Here is a tiny trained network, its code and every weight. The questions are about switching its units off for an input and a target symbol, where a switched-off unit gives its printed mean instead of its output.

import numpy as np


def w(rows, s, z=0):
    codes = np.array(rows[::2]) - 128.0
    scale = np.full(codes.shape[1], s)
    scale[-1] = z or s
    return codes * scale


def norm(h):
    return h / np.sqrt((h * h).mean(-1, keepdims=True) + 1e-5)


def f(y):
    return np.maximum(y, 0)


def softmax(a):
    e = np.exp(a - a.max(-1, keepdims=True))
    return e / e.sum(-1, keepdims=True)


def log_softmax(a):
    a = a - a.max(-1, keepdims=True)
    return a - np.log(np.exp(a).sum(-1, keepdims=True))


def net(x, mask):
    ids = ['ΓΦΩβζμτψ'.index(c) for c in x.split()]
    T = len(ids)
    res = E[ids] + P[:T]
    r = norm(res)
    for j in range(2):
        rows = slice(2 * j, 2 * j + 2)
        q, k, v = (r @ M[0][rows].T for M in (Q, K, V))
        z = softmax(np.where(np.tri(T) > 0, q @ k.T / 2**0.5, -1e9)) @ v
        o = O[0][rows]
        res = res + np.where(mask[j], z, o[:, -1]) @ o[:, :-1]
    y = f(norm(res) @ A[0][:, :-1].T + A[0][:, -1])
    res = res + np.where(mask[2:26], y, B[0][:, -1]) @ B[0][:, :-1]
    return log_softmax(norm(res)[-1] @ U[:, :-1].T + U[:, -1])


Q, K, V, O, A, B = {}, {}, {}, {}, {}, {}
E = w([
[108,94,81,253],'Γ',
[96,109,86,94],'Φ',
[58,157,143,73],'Ω',
[57,199,125,84],'β',
[87,158,3,79],'ζ',
[91,177,68,113],'μ',
[115,138,126,120],'τ',
[95,183,120,87],'ψ',
],0.0049)
P = w([
[219,96,224,202],'0',
[11,125,109,108],'1',
[19,119,126,87],'2',
[136,129,22,110],'3',
[138,127,23,100],'4',
[123,131,34,103],'5',
[75,132,53,109],'6',
[89,134,42,122],'7',
[79,135,46,116],'8',
[80,135,72,126],'9',
[72,143,52,122],'10',
[64,135,53,135],'11',
[21,138,5,148],'12',
[42,154,66,114],'13',
],0.0023)
Q[0] = w([
[155,158,101,46],'head 1',
[249,92,179,167],'head 1',
[94,157,27,97],'head 2',
[201,117,232,142],'head 2',
],0.018)
K[0] = w([
[70,138,128,250],'head 1',
[7,209,58,29],'head 1',
[115,154,182,211],'head 2',
[78,86,47,37],'head 2',
],0.013)
V[0] = w([
[163,124,201,100],'head 1',
[104,6,127,131],'head 1',
[144,28,170,65],'head 2',
[14,96,73,71],'head 2',
],0.014)
O[0] = w([
[148,184,192,116,87],'head 1',
[162,95,141,228,254],'head 1',
[94,223,180,158,43],'head 2',
[5,127,168,125,77],'head 2',
],0.011,0.0061)
A[0] = w([
[55,167,141,162,218],'neuron 1',
[242,87,242,167,66],'neuron 2',
[80,22,191,63,122],'neuron 3',
[51,103,206,58,138],'neuron 4',
[40,127,126,87,214],'neuron 5',
[203,83,125,187,118],'neuron 6',
[198,96,225,134,107],'neuron 7',
[123,156,121,78,107],'neuron 8',
[130,126,118,108,97],'neuron 9',
[222,212,124,175,62],'neuron 10',
[129,119,144,127,112],'neuron 11',
[149,147,154,117,116],'neuron 12',
[133,201,154,253,55],'neuron 13',
[141,83,80,159,156],'neuron 14',
[153,78,75,29,104],'neuron 15',
[96,141,167,235,96],'neuron 16',
[144,144,134,167,126],'neuron 17',
[116,163,96,3,59],'neuron 18',
[133,167,141,174,49],'neuron 19',
[137,154,29,76,115],'neuron 20',
[119,191,160,58,109],'neuron 21',
[102,51,78,185,152],'neuron 22',
[144,169,146,230,117],'neuron 23',
[15,147,160,180,254],'neuron 24',
],0.0052,0.0024)
B[0] = w([
[200,123,67,152,188],'neuron 1',
[121,117,6,110,192],'neuron 2',
[47,142,108,109,175],'neuron 3',
[62,141,86,146,160],'neuron 4',
[122,192,81,131,183],'neuron 5',
[128,103,36,157,231],'neuron 6',
[109,145,70,83,159],'neuron 7',
[128,135,152,171,145],'neuron 8',
[131,126,142,127,134],'neuron 9',
[48,81,107,92,180],'neuron 10',
[125,125,129,126,128],'neuron 11',
[148,130,102,120,138],'neuron 12',
[91,6,168,148,201],'neuron 13',
[177,127,70,169,224],'neuron 14',
[82,129,238,166,215],'neuron 15',
[174,51,165,142,199],'neuron 16',
[128,99,122,114,161],'neuron 17',
[118,105,235,188,171],'neuron 18',
[130,85,158,140,147],'neuron 19',
[127,103,194,155,191],'neuron 20',
[135,181,97,197,152],'neuron 21',
[201,162,65,157,253],'neuron 22',
[170,47,146,131,202],'neuron 23',
[218,142,32,148,225],'neuron 24',
],0.014,0.004)
U = w([
[165,133,77,132,1],'Γ',
[148,64,178,244,146],'Φ',
[132,253,93,173,141],'Ω',
[49,139,169,122,221],'β',
[1,130,32,131,109],'ζ',
[129,17,107,18,114],'μ',
[201,174,100,75,46],'τ',
[190,160,198,82,198],'ψ',
],0.0078,0.0035)

Each question gives the input, a string of symbols that net reads in full, and the target symbol t.
The units are the heads (2 rows each of Q, K, V and O) and the neurons (one row each of A and B). Each row of codes is followed by its name. A weight is (code - 128) times the scale printed after its matrix; where a second scale follows, it is the last column's (O, A, B and U).
mask holds one flag per unit, heads first, then neurons. A switched-off unit (its flag False) gives its mean, the last column of its rows in O or B, instead of its output. The means were averaged over made-up inputs and are rounded, as every weight is.
A unit's drop is (log p(t) with every unit on - log p(t) with that unit switched off) / (log p(t) with every unit on - log p(t) with every unit switched off).
The circuit of an input: a set's keep is (log p(t) with only the set's units on - log p(t) with every unit switched off) / (log p(t) with every unit on - log p(t) with every unit switched off). Starting from the 12 units with the biggest drops (on a tie, the unit counted first), units are removed one at a time, each time the one whose removal leaves the highest keep (on an exact tie, the one counted first), for as long as the keep stays at least 0.8.
units of the circuit, in order: the units of the circuit, biggest drop first
most important unit: the unit with the biggest drop
k most important neurons: the k neurons with the biggest drops, biggest first
which heads matter: for each layer, one digit per head in row order, 1 if its drop is at least 0.15 and else 0, layers parted by /
drop of u: that unit's drop, to one decimal
input Ω Φ τ ζ, target Ω: units of the circuit, in order : (head 1; head 2)
input ζ Γ Ω, target ζ: units of the circuit, in order : (head 2; neuron 3)
input ψ ψ μ Φ Ω, target ψ: which heads matter : 11
input Ω Φ Γ, target Ω: most important unit : head 1
input β μ Γ, target β: which heads matter : 10
input μ ζ μ β μ Φ ψ β ψ μ, target μ: which heads matter : 11
input ζ ζ Φ Ω Γ μ Γ, target ζ: units of the circuit, in order : (head 2; head 1; neuron 3)
input ζ Φ Φ μ Φ ζ Φ β τ, target ζ: which heads matter : 01
input β Φ ζ ζ ζ, target β: which heads matter : 10
input ζ μ β ψ, target ζ: which heads matter : 01
input Ω Φ Ω Ω τ, target Ω: which heads matter : 11
input ζ Γ ζ ζ τ τ Γ, target ζ: drop of neuron 3 : 0.1
input μ μ β, target μ: drop of head 2 : 1.5
input Ω Φ μ Φ ψ Φ ψ μ Φ μ Φ μ ζ, target Ω: drop of head 1 : 1.0
input β Φ Φ, target β: most important neuron : (neuron 18)
